Each row is followed by its class number.
[  67 -148   88 -129 -205  285  449  -98 -438   53  253  441 -605  215
 -206  226 -485  417 -566   42  -71  417 -220 -137 -308 -437   71  109
  185  374 -113  280 -438  281  343  317  210  261] : 2
[  45  -28  305  164 -212  141   32  322 -209  343  164 -211  -69   74
  -16  177  -69  -49 -672  -10  130  388  -56  -75    1 -160  -68  -54
  117   37 -423  437  -12  264  212  477  479  -80] : 6
[  80 -150  -41   51 -118   92  505 -114 -366   26  178  549 -443   56
 -183  234 -291  300 -546  113  -98  322 -277 -260 -316 -333  172  160
  195  419  -84  238 -457  197  184  206  196  177] : 9
[ -43    5  172  291  171  -93  -97  239 -421  234   22 -146 -124   10
  -41  170   41 -354 -279   87   18  232 -418  -82   92  120   60  -66
    4  143 -461  388  169   47   26  403  582  -94] : 7
[  62 -124   46   72 -115  170  440 -170 -490  -24  175  491 -525   36
 -109  258 -391  315 -473  204  -79  349 -251 -205 -343 -257  147   91
  201  418   29  158 -506   74  280  261  231  273] : 5
[  -2 -103   64   -6 -137  180  431  -67 -492  -18  141  473 -468   96
 -196  108 -272  324 -525  290  -93  275 -166 -121 -229 -346  171   61
  209  419   81  195 -576  204  239  281  226  162] : 0
[  99 -113  195  -53 -116  215  -69  316 -140  334  250 -403   62 -104
  128  302  -92 -104 -398 -208  262  751   22  134  -11 -133   46  -29
  169   90 -734  304  190  205   88  393  343 -134] : 2
[  72   40  -36  475  -11 -229   -6  371 -330  259  -17 -253  125  -35
  101  -85  130  269 -441   16  -30  533 -146 -293  228  111 -105   95
   38  183 -412  481  -68  212   35  211  407 -174] : 6
[   8 -128   86   37 -134  217  458 -101 -430   -7  204  480 -567   78
  -94  194 -370  342 -579  154 -124  349 -288 -196 -285 -285  218   93
  166  433   23  283 -475  141  291  306  191  190] : 8
[   9 -112   56  -26 -200   91  427  -79 -420    7  199  463 -411   84
 -181  105 -365  332 -557  156    3  401  -97  -98 -356 -287   89  168
  361  390   48  194 -532  113  197  297  269  171] : 4
[   8  -97   12  -12 -159  141  523 -147 -499   24  209  401 -516   43
 -223  215 -356  318 -586  151  -34  366 -206 -210 -310 -325  139  142
  248  450   75  210 -546  139  237  258  223  231] : 4
[-181 -125   94  372 -106 -261   67  353 -321  354  -58 -254  -89   46
  -45  153   19 -202 -643   64  227  424  -99 -160  156  129   26  -43
  -76  186 -523  373  -70  288  167  343  543 -129] : 3
[-128   94  193  425   35 -148  -45  246  -54  344  264 -152  -89  -69
  114  410   35 -244 -176  277  153  304  -63  -83   -7   13  144   34
  147  111 -434  316   35  109  -25  356  759 -379] : 9
[  21 -142   23  -18 -164  157  490  -89 -540   18  186  459 -503   -4
 -136  202 -366  347 -585  100  -48  449 -233 -185 -286 -267  131  122
  257  388   29  299 -569  145  230  271  170  243] : 8
[  23   11   72  235  -54 -212  -28  312 -289  352   84  -89  321 -129
  140  185  208 -146 -424  227   30   82 -191 -210   22   69  180  -39
   51  263 -398  511   -4  191    3  427  504 -162] : 9
[ -47 -131   28   51 -156  188  530  -91 -488   45  146  437 -488   40
 -216  181 -293  346 -697   71  -19  324 -210 -237 -208 -361  158   76
  152  392   34  268 -554  284  268  245  162  207] : 0
[  12 -163   65  -43 -138  172  449  -66 -465  -25  110  414 -552   84
 -129  119 -415  374 -573  192 -114  423 -231 -154 -186 -299   70  122
  214  396  -42  268 -562  250  367  335  214  278] : 6
[-160  -38  212  514   -3  -96   11  294 -112  387  114 -353  135  -24
  112  133   91 -126 -686 -117  237  543  -81 -132  222   95   84  -30
  -21   81 -424  416  174  209  199  496  498 -380] : 6
[ 126  -42  174   62  -41 -236  -68  274 -220  203   98 -244    4  -71
  276  -63  -75  190 -348  311  -37  368   80   28  286   55   52  -35
 -113   76 -492  618  -18   84  110  450  370   59] : 8
[ 112  -88  -16  -75 -140  201  467 -182 -567    6  189  486 -541  101
 -253  205 -444  393 -600  146  -54  430 -386 -189 -204 -315  105   79
  189  357  -39  262 -610  193  266  227  182  271] : 3
[  72 -138   69  -83 -190  187  405 -113 -404  -15  231  492 -583  106
 -145  154 -439  384 -564   94  -66  401 -290 -143 -273 -341  123  134
  257  407  -50  237 -442   80  218  230  279  206] : 5
[  42  -33  135  274 -137  144  -75  172   62  337  126 -504   64   91
   67  318   77  -12 -306  -92  197  398 -125    7 -111  171  111  144
  -49   49 -564  289  274    3  -41  405  598 -345] : 4
[  -7 -128  -18   42 -161   98  522 -128 -466   23  178  498 -457   18
 -165  233 -355  422 -698  143  -71  366 -256 -306 -269 -292  178  101
  166  488   78  272 -533  176  267  238  215  202] : 3
[  21  -97   55   42 -158  215  533 -205 -459  -82  206  422 -629  152
 -132  217 -365  360 -613  175  -93  272 -345 -263 -275 -332  153  151
  147  441  132  206 -496   55  210  146  255  222] : 8
[  36 -152   17  -59 -156  200  488 -117 -490  -37  163  374 -536   45
 -233  142 -450  407 -575  261 -120  418 -235 -216 -167 -308   73  111
  143  403    5  263 -593  232  315  242  197  295] : 6
[ 114  -23  272  190 -102   67  108  223  -39  -16  130 -292   99  150
  295  386  -87  -39 -491  -95  -41  786    6   85  431  -45    4   30
 -358   30 -464  338  405  144   81  331  347 -329] : 9
[  40 -113   29   27 -182  183  480 -125 -391    2  160  471 -488   73
 -141  201 -385  366 -574  215 -143  364 -257 -264 -339 -313  197  195
  189  471  -16  266 -521  247  346  319  194  208] : 9
[  63 -131   -2  -28 -120  208  397 -124 -532   55  226  449 -568   75
 -195  195 -432  412 -504   66  -21  339 -270 -191 -263 -354  122   86
  206  351  -40  188 -565  147  213  207  231  271] : 6
[ 299 -108  267   36 -260  224  -33  248 -119  203  153 -208 -212   84
  -68  160 -283   49 -578 -281   75  678 -114   91 -158  -27 -199    7
  117  -51 -539  513   61  165  165  442  489   -9] : 5
[  87 -150   28   -7 -140  289  462 -140 -392   -1  240  429 -518   62
 -155  261 -382  472 -546  119  -94  327 -312 -250 -348 -280  178  184
  189  380  -19  234 -515   62  257  228  249  312] : 7
[-233  -58  218  415 -163 -199   -1  469  118  168    8 -239   22   67
  106  -31  231  -77 -899 -105 -110  473  -91 -182 -116   94   58  117
   56  161 -316  429  456   73   85  513  547 -454] : 8
[   0 -158  -24   36 -144  152  509  -93 -404   99  198  523 -493   18
 -165  214 -340  277 -595  146  -88  309 -261 -249 -341 -290  212   55
  235  487  -93  278 -536  212  269  257  206  208] : 4
[ -57 -152   47   42 -125  179  457  -81 -428    1  172  486 -514   89
 -101  214 -352  388 -485  209  -56  323 -113 -209 -324 -337  190  117
  172  484   55  189 -474  181  283  279  204  201] : 8
[ -28  -97   78  -40 -259  157  434  -71 -360    4  202  513 -497  152
 -227   94 -418  398 -549  185  -74  363  -51  -89 -399 -343  107  175
  337  381   49  209 -470   98  193  304  268  180] : 1
[ 193 -142   10  -50 -164  191  506 -153 -542   57  269  378 -530   35
 -286  194 -482  435 -494  106  -16  368 -179 -229 -316 -405  118  139
  162  395   56  237 -626  268  281  260  154  336] : 8
[   2 -118  267  274 -181  -76   22  285 -197  215  -44 -485 -137   70
   -2   31  -79 -227 -512  -97  122  445   38  -36   66   22 -194  171
  -93   45 -538  529  316  105   18  360  463  -61] : 5
[ -50   77   78  402 -115  -21   92  253 -158  334  166 -374  -37   67
 -129  187  -50 -182 -623 -358   56  268  -90 -123   59 -240 -119   66
  -35   -7 -539  412  168  398   56  416  439 -254] : 0
[ 153 -115  279  -89 -163   61  -28  298 -413  236  -89 -294   82 -221
 -229 -242 -193  153 -600  -61  164  758  -67   -4  495   38 -219  -69
  -21 -185 -133  535  -38  261  -30  300  322 -140] : 5
[  36  -92   11    1 -125  105  422 -165 -513  -14  204  432 -466   22
 -175  215 -372  325 -614  122    2  415 -211 -206 -235 -336  145   53
  194  435   71  165 -502  118  199  189  269  157] : 9
[ -92  -22  255  151  -35  115  -63  279 -252  331   13 -435  -50  -57
  101  110  -31  -37 -603 -290  159  525 -350  -50  210   63  -79   10
   75    4 -584  532  297  198  135  532  439 -225] : 3
[  75 -126   28  -42 -220  230  513 -177 -447  -35  222  431 -503   91
 -265  201 -476  393 -561  127 -103  402 -187 -193 -243 -372  104  134
  130  400   58  272 -501  180  242  173  220  221] : 6
[ -17   23  187  369    6 -101  -27  319 -274  349  138 -210   68  -96
  207  260   54 -257 -559 -120  156  467  -76  -59  172    9   -7 -304
  -13   98 -488  450   41  381   98  366  469 -353] : 4
[  48  -41  187  330 -116    8   89  262 -107  231   94 -420   50  -45
   91  151  162  -60 -538 -112  172  325   60  130   81   91  -94  -63
  103  164 -533  394  107   -2  -93  410  437 -263] : 7
[  15 -185   49   23 -121  122  473  -87 -374   41  227  437 -498  139
 -111  233 -395  353 -434  146  -58  228 -111 -179 -267 -410  132  184
  120  431  -30  235 -464  274  229  282  255  198] : 2
[ -47 -158   52  -11 -129  159  419  -77 -439   68  131  477 -554   82
 -137  163 -365  323 -560  129  -56  298 -174 -211 -327 -302  170   97
  162  400  -19  302 -484  273  268  294  212  221] : 7
[  73 -165   51    1  -64  274  444 -142 -420  -18  195  465 -528   89
 -155  172 -437  447 -390  256 -101  386 -138 -160 -235 -324  245   84
   84  431  121  120 -558  206  271  204  155  232] : 2
[ -18 -148   71  -36 -195  208  457  -68 -476   -7  160  432 -583  183
 -141  123 -403  330 -582  140  -83  338 -177 -146 -294 -377   97  157
  235  418  -15  233 -498  193  254  270  260  243] : 0
[-137  131  264  216 -156  196  -13  235 -390  145   -4 -293 -132  -79
    6  199   55  166 -479  312  -10  672  -79 -168  166    5   64  -63
 -123   77 -138  539 -125  281  335  296  382 -219] : 1
[  20  -62  172   95  -75   28  -37  352   -5  211   74 -347 -193  142
  186  225   76  -10 -423  262  -20  262  -94  -20   95  -44   52   76
  -91  181 -575  482   77  157  172  533  582  -77] : 8
[ -17  -42  251   92   73  160 -225  266 -470  151  -16 -457 -513  126
  261  -22 -102   43 -305  467  -11  541 -180  -61  128  -21   78  -26
  -77  172 -499  440 -175  161  527  394  464  206] : 5
[  53 -166   24    6 -101  234  430  -75 -482   44  172  491 -593  141
 -129  181 -355  411 -489  149  -93  344 -280 -210 -327 -326  152  125
  236  459  -29  144 -526  136  207  224  200  263] : 2
[-193  -41  324  365 -238  192  147  261  243  178   93 -199 -525  261
  -33   62 -114 -127 -863 -128   31  477 -243  -16  -82  -76    2   36
  217  -90 -493  171  108  123   82  184  654 -307] : 1
[  34 -115   80    3 -124  223  388 -101 -456   17  159  457 -513   85
 -138  128 -362  367 -522   65    6  379 -249 -149 -329 -338  161  183
  305  386  -19  195 -515  182  207  254  223  233] : 0
[  61 -102  -26  -38 -172  263  454 -155 -444  -34  156  481 -483   57
 -212  101 -456  405 -549  235 -137  402 -197 -231 -245 -341  119   33
  195  430  122  139 -574  153  202  101  236  174] : 4
[  32 -138   46  -84 -278  208  502  -98 -433   31  168  488 -495  151
 -246  161 -399  394 -688  101  -49  363 -219 -196 -281 -420   49  154
  265  384  -48  250 -523  232  221  228  223  228] : 6
[-234 -136  189  302  -14   43   53  396 -171  256   79 -300 -113 -127
  -34  368  133 -459 -502  220   58  308  108  -62 -104  -73  194  -43
  -55  432 -418  292  159  185  115  571  443 -249] : 9
[ 166  -22  301   70 -105  277   80  273  -96   39   40 -187   94   18
  -11   45 -234   40 -320  317 -233  331 -131    9  506 -116 -143   -9
 -141  -57 -164  375  -15  256   85  389  509 -214] : 6
[  95 -140   15  -60 -102  161  463 -139 -583   45  223  492 -497   35
 -191  169 -412  444 -517  238  -82  378 -262 -249 -220 -332  154   80
  192  420   95  205 -597  117  267  248  191  320] : 2
[ -21  -66   81    9 -161  162  399 -136 -368  -55  178  414 -566  165
  -41  263 -340  310 -560  207 -104  343 -279 -138 -339 -290  180  190
  235  444   -9  195 -469  137  208  292  328  144] : 6
[   2 -144   -8   25 -139   47  428  -53 -467   29  176  435 -446  -17
 -132  165 -314  372 -562  217  -26  342  -89 -218 -323 -305  174  114
  257  476   94  163 -620  195  232  269  258  186] : 9
[ 202  -43  485  274 -101  280 -169  306   67  123  168 -235 -330  142
  -81   36 -355 -143 -146  206  -79  391   36  305 -137  141   -8 -106
   85 -143 -493  131  140 -112  209  544  637  -20] : 0
[ -49 -139  311   69  -50   41   19  371  -87  168  274 -295 -159   48
  215  293  -28   48 -481   -1  -32  427 -125  110   57    2   56   58
   41   75 -289  459   69  206  166  613  647 -334] : 3
[  71 -144  -14   45 -186  230  501 -150 -403  -19   87  379 -561   93
 -280   92 -403  531 -530  214  -71  404 -217 -240 -169 -308  118  159
  126  394    5  185 -642  233  241   62  206  257] : 6
[  55 -104  230  483 -101  -75   93  294 -140  276  140 -130   74  -69
  -81  252 -110  -80 -444  -72   23  370  126 -151  -59  -25  -92   19
 -113  -23 -222  349  109  245  231  611  481 -265] : 9
[  63 -195   48  -11 -151  181  507  -80 -458   43  218  474 -556  120
 -116  236 -402  325 -502  182  -95  317 -227 -218 -316 -335  158  124
  161  482  -61  264 -484  207  284  307  188  265] : 8
[-187   45  158  200   31   -2 -119  380 -229  199  174 -355  -76  -27
  168  310  279 -152 -336  201   65  298 -143   91  -31   67  126  111
  195  261 -447  511  -26   32   34  530  677 -289] : 7
[ 126 -108   19  -88 -165  146  452 -154 -555   12  199  404 -588   87
 -215  151 -500  422 -471  125  -29  397 -225 -164 -279 -356   11  149
  274  334   -3  241 -628  182  288  260  254  360] : 1
[ -45 -157   64   93  -81  169  415 -105 -460   -3  171  496 -550   89
 -135  138 -451  308 -568  150  -26  357 -195 -179 -303 -285  132   53
  243  434   13  150 -487  109  262  222  254  221] : 3
[ -92   62  209  143  -86  -22  -92  254   59   92   63 -255  -99  -32
  248  164  -87 -109 -664 -274   12  403    3   85 -109 -122 -106   -6
  121  117 -553  524  321  218  174  632  493 -171] : 1
[ -38   65  174  251 -238   96   93  307  171  343   62 -481   -4  -34
  162  226  118   45 -523  -59   86   95  -39 -265 -151 -151  -76  312
  222  316 -631  411  421   43  -81  440  496  -56] : 5
[ -27 -128    4   68 -126  140  469 -101 -559  -20  114  420 -453   91
 -203  132 -312  281 -564  151  -52  362 -188 -177 -218 -312  129  144
  166  420   50  260 -552  190  285  266  213  220] : 0
[ 158  -76  114  159   57 -278  106  261 -259  188  194 -146    5  -26
   16  111 -126   18 -301  182   15  490 -106  -46  478   24  -22   24
 -156  -32 -252  440 -143  274  -49  268  557 -208] : 7
[ 117 -147  -10  -72 -210  212  532 -167 -520   29  216  469 -507    2
 -225  206 -480  459 -662   65  -84  433 -294 -251 -194 -363   85  112
  164  295   20  284 -643  182  250  189  171  322] : 2
[-334 -134   99  392  175  -64 -123  283 -487  307  -22  -63   13  -45
  203  245  147 -164 -381  103  246  457 -308 -206   31  152  168   68
  115  334 -344  438  -42   30  318  539  604 -161] : 1
[ -44  -18  143  281  -67  -10  254  142 -175  332  194 -274  -17  -16
   83  170  -57 -189 -665   50   47  235 -123 -329  208 -314   11   27
 -106  147 -405  452  135  376  154  348  340 -193] : 7
[ 371   56   42  461 -185  -77  304  -41  -18  274   94 -295   57 -230
 -232  213 -178  163 -754 -235   67  592 -230 -344  290  103 -180 -160
 -145  -38 -363  369   -8   66   21   34  305  -36] : 8
[ 107   41  302  314 -203  -13   88  186 -310  272  259 -291 -113   12
 -150  289  -69  146 -321  209  151  436  -40  -96 -108  118   51  208
  104   28 -208  356 -101 -135   52  340  583   43] : 6
